Below is a small trained network, with its code and all its weights. Each question gives an input and a class and asks what happens when units are switched off, that is, made to give their printed mean instead of their output.

import numpy as np


def w(rows, s, z=0):
    codes = np.array(rows[::2]) - 128.0
    scale = np.full(codes.shape[1], s)
    scale[-1] = z or s
    return codes * scale


def f(y):
    return np.maximum(y, 0)


def log_softmax(a):
    a = a - a.max(-1, keepdims=True)
    return a - np.log(np.exp(a).sum(-1, keepdims=True))


def net(x, mask):
    res = np.array(x, float).reshape(1, 7) / 4 @ E
    y = f(res @ A[0][:, :-1].T + A[0][:, -1])
    res = res + np.where(mask, y, B[0][:, -1]) @ B[0][:, :-1]
    return log_softmax(res[-1] @ U[:, :-1].T + U[:, -1])


A, B = {}, {}
E = w([
[148,148,81],'x0',
[187,127,51],'x1',
[122,166,136],'x2',
[130,210,163],'x3',
[67,44,159],'x4',
[81,87,74],'x5',
[2,210,73],'x6',
],0.01)
A[0] = w([
[119,237,149,3],'N0',
[158,94,178,232],'N1',
[121,252,164,220],'N2',
[231,89,136,245],'N3',
[23,112,169,229],'N4',
[182,179,28,20],'N5',
],0.013,0.003)
B[0] = w([
[204,100,110,207],'N0',
[161,102,138,203],'N1',
[247,68,56,250],'N2',
[136,151,164,244],'N3',
[197,224,91,239],'N4',
[102,212,125,196],'N5',
],0.015,0.012)
U = w([
[96,135,128,33],'0',
[177,104,132,254],'1',
[121,237,97,180],'2',
[32,118,143,10],'3',
[198,135,69,178],'4',
[115,99,154,51],'5',
[30,127,168,12],'6',
[154,151,250,138],'7',
],0.014,0.0075)

Each question gives the input, the list of numbers given to net, and the class t.
The units are the neurons (one row each of A and B). Each row of codes is followed by its name. A weight is (code - 128) times the scale printed after its matrix; where a second scale follows, it is the last column's (A, B and U).
mask holds one flag per neuron, in row order. A switched-off neuron (its flag False) gives its mean, the last column of its row in B, instead of its output. The means were averaged over made-up inputs and are rounded, as every weight is.
A unit's drop is (log p(t) with every unit on - log p(t) with that unit switched off) / (log p(t) with every unit on - log p(t) with every unit switched off).
The circuit of an input: a set's keep is (log p(t) with only the set's units on - log p(t) with every unit switched off) / (log p(t) with every unit on - log p(t) with every unit switched off). Starting from all 6 units, units are removed one at a time, each time the one whose removal leaves the highest keep (on an exact tie, the one counted first), for as long as the keep stays at least 0.8.
units of the circuit, in order: the units of the circuit, biggest drop first
top k neurons: the k neurons with the biggest drops, biggest first
drop of u: that unit's drop, to one decimal
input [0,5,-5,-6,0,-5,-8], class 7: units of the circuit, in order -> N3, N2
input [0,5,-4,0,-1,5,1], class 2: top 2 neurons -> N2, N5
input [7,-8,-1,-1,7,-8,-4], class 7: units of the circuit, in order -> N2
input [-7,2,-5,2,-6,-4,-3], class 1: units of the circuit, in order -> N4, N3
input [-5,6,1,3,8,1,-1], class 1: units of the circuit, in order -> N2, N5
input [3,-8,-8,-1,-7,7,-2], class 1: top 4 neurons -> N4, N5, N2, N3
input [-2,7,-4,6,-6,7,-7], class 2: units of the circuit, in order -> N5, N2
input [-5,-1,2,4,-1,-7,-5], class 1: top 2 neurons -> N4, N2
input [-8,-3,-3,-2,-6,1,1], class 1: top 2 neurons -> N5, N4
input [8,1,6,5,5,6,7], class 4: top 2 neurons -> N2, N0
input [5,-4,6,0,7,-2,3], class 2: top 4 neurons -> N4, N2, N0, N1
input [5,1,-1,2,-5,8,-7], class 2: units of the circuit, in order -> N2, N5
input [8,-8,-7,-2,-1,4,-3], class 1: units of the circuit, in order -> N2, N4
input [8,0,4,-7,-6,-4,0], class 2: top neuron -> N5
input [-3,8,-4,-8,2,-3,-1], class 1: top 2 neurons -> N4, N2
input [3,-5,0,-6,7,-6,5], class 2: top 2 neurons -> N2, N4
input [8,5,-8,-7,7,3,-1], class 1: drop of N4 -> 0.3
input [-3,0,7,6,-1,3,-5], class 1: drop of N4 -> 0.8
input [-3,-4,0,5,4,1,-6], class 7: drop of N2 -> 0.6
input [2,-3,-5,3,2,-1,8], class 4: units of the circuit, in order -> N2
